Below are the code and all the weights of a small trained network. Each question names an input and a class and asks about switching units off, where a switched-off unit gives its printed mean instead of its output.

import numpy as np


def w(rows, s, z=0):
    codes = np.array(rows[::2]) - 128.0
    scale = np.full(codes.shape[1], s)
    scale[-1] = z or s
    return codes * scale


def norm(h):
    return h / np.sqrt((h * h).mean(-1, keepdims=True) + 1e-5)


def f(y):
    return y / 2 * (1 + np.tanh(0.7978845608 * (y + 0.044715 * y**3)))


def log_softmax(a):
    a = a - a.max(-1, keepdims=True)
    return a - np.log(np.exp(a).sum(-1, keepdims=True))


def net(x, mask):
    res = np.array(x, float).reshape(1, 4) / 4 @ E
    u = 0
    for l in range(2):
        y = f(norm(res) @ A[l][:, :-1].T + A[l][:, -1])
        res = res + np.where(mask[u : u + 4], y, B[l][:, -1]) @ B[l][:, :-1]
        u += 4
    return log_softmax(norm(res)[-1] @ U[:, :-1].T + U[:, -1])


A, B = {}, {}
E = w([
[253,56,129,69,170,70,233,60,106,119],'x0',
[117,40,67,134,77,135,158,67,123,191],'x1',
[164,33,126,43,59,1,132,66,67,160],'x2',
[121,142,171,79,74,95,132,202,181,157],'x3',
],0.0088)
A[0] = w([
[127,128,26,200,165,223,85,63,131,82,1],'L0N0',
[151,169,148,136,205,212,151,170,194,111,142],'L0N1',
[138,112,81,73,2,190,145,138,155,172,51],'L0N2',
[193,101,213,183,93,129,167,115,105,131,101],'L0N3',
],0.0086,0.0056)
B[0] = w([
[140,254,19,176,169,139,238,73,65,186,218],'L0N0',
[12,46,161,154,181,13,58,228,127,113,253],'L0N1',
[119,49,86,230,7,169,150,166,124,59,175],'L0N2',
[194,197,60,130,88,168,161,154,171,82,164],'L0N3',
],0.0089,0.0055)
A[1] = w([
[135,131,57,189,180,181,71,59,61,33,90],'L1N0',
[105,134,115,163,93,53,2,49,31,174,116],'L1N1',
[67,204,17,179,156,96,112,123,71,161,2],'L1N2',
[20,178,234,119,134,169,12,165,153,149,166],'L1N3',
],0.0072,0.0056)
B[1] = w([
[114,125,71,135,62,93,115,169,147,139,182],'L1N0',
[72,155,199,238,136,137,93,248,207,123,209],'L1N1',
[109,140,79,112,205,205,173,104,77,231,188],'L1N2',
[182,134,167,55,153,71,92,60,148,134,255],'L1N3',
],0.012,0.0071)
U = w([
[118,142,173,109,126,199,156,112,129,84,28],'0',
[139,147,138,130,113,177,127,124,122,83,4],'1',
[249,118,108,42,106,88,146,75,121,104,247],'2',
[89,170,68,177,183,151,136,132,100,183,185],'3',
[164,139,120,115,136,184,158,89,113,138,39],'4',
[106,65,102,179,36,121,124,155,140,148,185],'5',
[102,122,215,130,178,88,65,161,161,98,216],'6',
[156,120,133,112,139,173,108,111,134,117,12],'7',
],0.017,0.0047)

Each question gives the input, the list of numbers given to net, and the class t.
The units are the neurons (one row each of A and B). Each row of codes is followed by its name. A weight is (code - 128) times the scale printed after its matrix; where a second scale follows, it is the last column's (A, B and U).
mask holds one flag per neuron, layer by layer. A switched-off neuron (its flag False) gives its mean, the last column of its row in B, instead of its output. The means were averaged over made-up inputs and are rounded, as every weight is.
A unit's drop is (log p(t) with every unit on - log p(t) with that unit switched off) / (log p(t) with every unit on - log p(t) with every unit switched off).
k most important neurons: the k neurons with the biggest drops, biggest first
top k neurons in layer l: the k neurons of layer l with the biggest drops, biggest first
drop of u: that unit's drop, to one decimal
input [0,-5,6,7], class 2: 2 most important neurons : [L0N1 L1N1]
input [-5,3,-4,2], class 6: 2 most important neurons : [L0N1 L1N3]
input [0,-1,7,-8], class 6: 4 most important neurons : [L1N1 L0N0 L0N2 L1N2]
input [0,0,6,0], class 5: top neuron in layer 0 : [L0N1]
input [1,2,6,-3], class 5: 4 most important neurons : [L1N3 L1N1 L0N1 L0N3]
input [-6,4,-8,5], class 6: 2 most important neurons : [L1N3 L0N1]
input [8,-3,-3,1], class 6: top 2 neurons in layer 0 : [L0N1 L0N0]
input [4,-1,-8,-1], class 6: top 2 neurons in layer 0 : [L0N1 L0N3]
input [7,6,-8,5], class 6: 2 most important neurons : [L0N1 L0N0]
input [5,8,4,-8], class 5: top 3 neurons in layer 1 : [L1N3 L1N1 L1N0]
input [3,0,0,4], class 2: drop of L0N0 : 0.0
input [1,-3,1,6], class 2: drop of L0N1 : 0.1
